Below are the code and all the weights of a small trained network. Each question names an input and a target symbol and asks about switching units off, where a switched-off unit gives its printed mean instead of its output.

import numpy as np


def w(rows, s, z=0):
    codes = np.array(rows[::2]) - 128.0
    scale = np.full(codes.shape[1], s)
    scale[-1] = z or s
    return codes * scale


def norm(h):
    return h / np.sqrt((h * h).mean(-1, keepdims=True) + 1e-5)


def f(y):
    return y / 2 * (1 + np.tanh(0.7978845608 * (y + 0.044715 * y**3)))


def softmax(a):
    e = np.exp(a - a.max(-1, keepdims=True))
    return e / e.sum(-1, keepdims=True)


def log_softmax(a):
    a = a - a.max(-1, keepdims=True)
    return a - np.log(np.exp(a).sum(-1, keepdims=True))


def net(x, mask):
    ids = ['Παβδημψ'.index(c) for c in x.split()]
    T = len(ids)
    res = E[ids] + P[:T]
    u = 0
    for l in range(2):
        r = norm(res)
        for j in range(2):
            rows = slice(2 * j, 2 * j + 2)
            q, k, v = (r @ M[l][rows].T for M in (Q, K, V))
            z = softmax(np.where(np.tri(T) > 0, q @ k.T / 2**0.5, -1e9)) @ v
            o = O[l][rows]
            res = res + np.where(mask[u + j], z, o[:, -1]) @ o[:, :-1]
        u += 2
        y = f(norm(res) @ A[l][:, :-1].T + A[l][:, -1])
        res = res + np.where(mask[u : u + 8], y, B[l][:, -1]) @ B[l][:, :-1]
        u += 8
    return log_softmax(norm(res)[-1] @ U[:, :-1].T + U[:, -1])


Q, K, V, O, A, B = {}, {}, {}, {}, {}, {}
E = w([
[85,90,202,115],'Π',
[126,111,108,93],'α',
[241,132,153,191],'β',
[186,132,172,104],'δ',
[217,155,8,225],'η',
[143,94,251,223],'μ',
[103,72,113,189],'ψ',
],0.011)
P = w([
[59,254,152,123],'0',
[161,108,127,83],'1',
[153,103,136,89],'2',
[149,94,136,94],'3',
[150,87,141,94],'4',
[146,86,140,95],'5',
[143,82,142,97],'6',
[145,76,145,95],'7',
[142,73,144,96],'8',
[140,72,146,99],'9',
[141,71,142,99],'10',
[141,64,146,96],'11',
[140,63,147,95],'12',
[137,59,145,99],'13',
],0.0048)
Q[0] = w([
[147,45,209,85],'L0H1',
[219,91,94,98],'L0H1',
[51,146,47,34],'L0H2',
[162,1,212,81],'L0H2',
],0.0094)
K[0] = w([
[74,167,188,109],'L0H1',
[75,232,95,82],'L0H1',
[141,46,123,11],'L0H2',
[64,188,98,94],'L0H2',
],0.011)
V[0] = w([
[55,148,70,114],'L0H1',
[194,2,126,96],'L0H1',
[211,58,142,55],'L0H2',
[73,69,100,81],'L0H2',
],0.0059)
O[0] = w([
[207,27,60,123,2],'L0H1',
[157,194,73,97,170],'L0H1',
[153,253,137,206,98],'L0H2',
[58,191,211,116,38],'L0H2',
],0.0056,0.0022)
A[0] = w([
[98,97,155,2,155],'L0N1',
[129,234,81,232,174],'L0N2',
[214,118,208,65,15],'L0N3',
[45,120,161,45,140],'L0N4',
[12,76,67,195,82],'L0N5',
[140,102,92,127,4],'L0N6',
[111,136,11,50,159],'L0N7',
[162,54,119,204,102],'L0N8',
],0.0067,0.0029)
B[0] = w([
[160,157,254,191,233],'L0N1',
[134,79,189,77,210],'L0N2',
[135,152,106,89,253],'L0N3',
[153,174,204,134,191],'L0N4',
[99,144,82,43,160],'L0N5',
[203,148,153,155,85],'L0N6',
[158,81,84,160,114],'L0N7',
[93,203,67,105,252],'L0N8',
],0.0073,0.0025)
Q[1] = w([
[133,130,38,129],'L1H1',
[73,253,31,73],'L1H1',
[83,49,122,198],'L1H2',
[15,25,66,167],'L1H2',
],0.0068)
K[1] = w([
[95,199,58,172],'L1H1',
[146,151,5,162],'L1H1',
[79,224,60,68],'L1H2',
[138,143,61,96],'L1H2',
],0.011)
V[1] = w([
[136,254,108,124],'L1H1',
[69,84,183,39],'L1H1',
[100,229,65,240],'L1H2',
[63,78,88,63],'L1H2',
],0.0055)
O[1] = w([
[142,113,238,134,102],'L1H1',
[46,134,144,157,197],'L1H1',
[126,118,210,128,5],'L1H2',
[110,254,157,132,14],'L1H2',
],0.0079,0.0026)
A[1] = w([
[94,61,180,255,114],'L1N1',
[213,158,110,209,75],'L1N2',
[190,121,78,174,105],'L1N3',
[38,127,28,98,201],'L1N4',
[187,15,154,146,123],'L1N5',
[121,130,167,60,41],'L1N6',
[109,99,93,253,3],'L1N7',
[175,204,178,133,225],'L1N8',
],0.0083,0.0016)
B[1] = w([
[132,151,67,178,221],'L1N1',
[67,192,174,154,166],'L1N2',
[84,181,142,133,171],'L1N3',
[3,88,159,92,172],'L1N4',
[92,92,146,81,254],'L1N5',
[214,126,69,188,148],'L1N6',
[193,40,81,188,145],'L1N7',
[65,129,53,106,172],'L1N8',
],0.0072,0.0052)
U = w([
[89,143,253,138,5],'Π',
[115,37,89,179,148],'α',
[126,234,148,55,99],'β',
[171,57,171,40,186],'δ',
[98,212,108,182,66],'η',
[179,156,53,89,182],'μ',
[16,121,98,56,182],'ψ',
],0.016,0.0018)

Each question gives the input, a string of symbols that net reads in full, and the target symbol t.
The units are the heads (2 rows each of Q, K, V and O) and the neurons (one row each of A and B). Each row of codes is followed by its name. A weight is (code - 128) times the scale printed after its matrix; where a second scale follows, it is the last column's (O, A, B and U).
mask holds one flag per unit, layer by layer, with each layer's heads first. A switched-off unit (its flag False) gives its mean, the last column of its rows in O or B, instead of its output. The means were averaged over made-up inputs and are rounded, as every weight is.
A unit's drop is (log p(t) with every unit on - log p(t) with that unit switched off) / (log p(t) with every unit on - log p(t) with every unit switched off).
The circuit of an input: a set's keep is (log p(t) with only the set's units on - log p(t) with every unit switched off) / (log p(t) with every unit on - log p(t) with every unit switched off). Starting from the 12 units with the biggest drops (on a tie, the unit counted first), units are removed one at a time, each time the one whose removal leaves the highest keep (on an exact tie, the one counted first), for as long as the keep stays at least 0.8.
circuit, biggest first: the units of the circuit, biggest drop first
unit that matters most: the unit with the biggest drop
top k neurons: the k neurons with the biggest drops, biggest first
top k neurons in layer l: the k neurons of layer l with the biggest drops, biggest first
which heads matter: for each layer, one digit per head in row order, 1 if its drop is at least 0.15 and else 0, layers parted by /
input β η Π η β Π β, target δ: top 4 neurons : L0N1; L1N1; L0N4; L1N5
input α η δ μ μ ψ δ β α μ ψ β μ, target η: circuit, biggest first : L1H2; L1N1; L0H1
input α Π δ δ η ψ δ Π α α η δ ψ μ, target η: circuit, biggest first : L1H2; L1N1
input μ δ δ β μ δ Π ψ β, target β: top 2 neurons in layer 1 : L1N2; L1N3
input δ μ δ β α η η η δ μ δ α, target Π: top 3 neurons in layer 0 : L0N2; L0N8; L0N3
input β Π μ δ Π α δ α α Π δ α, target δ: top 3 neurons in layer 1 : L1N2; L1N6; L1N3
input δ ψ η ψ Π δ μ μ ψ δ δ ψ η, target η: circuit, biggest first : L1N2
input Π α α η μ μ β μ β, target η: circuit, biggest first : L1N2; L0N1
input η μ Π μ μ μ ψ δ β, target μ: circuit, biggest first : L0H2; L0N8; L1N3
input η ψ δ α α μ β μ α β η α, target μ: top 4 neurons : L1N6; L0N1; L0N2; L1N5
input Π δ α, target η: which heads matter : 11 / 10
input α β β, target α: circuit, biggest first : L0H1; L1N2
input Π η δ μ β, target η: which heads matter : 10 / 00
input δ μ ψ μ μ Π, target Π: top 2 neurons : L0N4; L0N1
input α α η ψ ψ δ β α, target α: which heads matter : 11 / 00
input δ β δ ψ β, target Π: unit that matters most : L1N2
input η δ ψ Π μ δ μ α δ α μ α, target μ: top 2 neurons in layer 0 : L0N2; L0N1
input δ Π α β, target Π: which heads matter : 00 / 11
input α η α, target α: top 2 neurons in layer 0 : L0N1; L0N5
input β β δ μ δ μ β α μ β, target δ: unit that matters most : L1H2
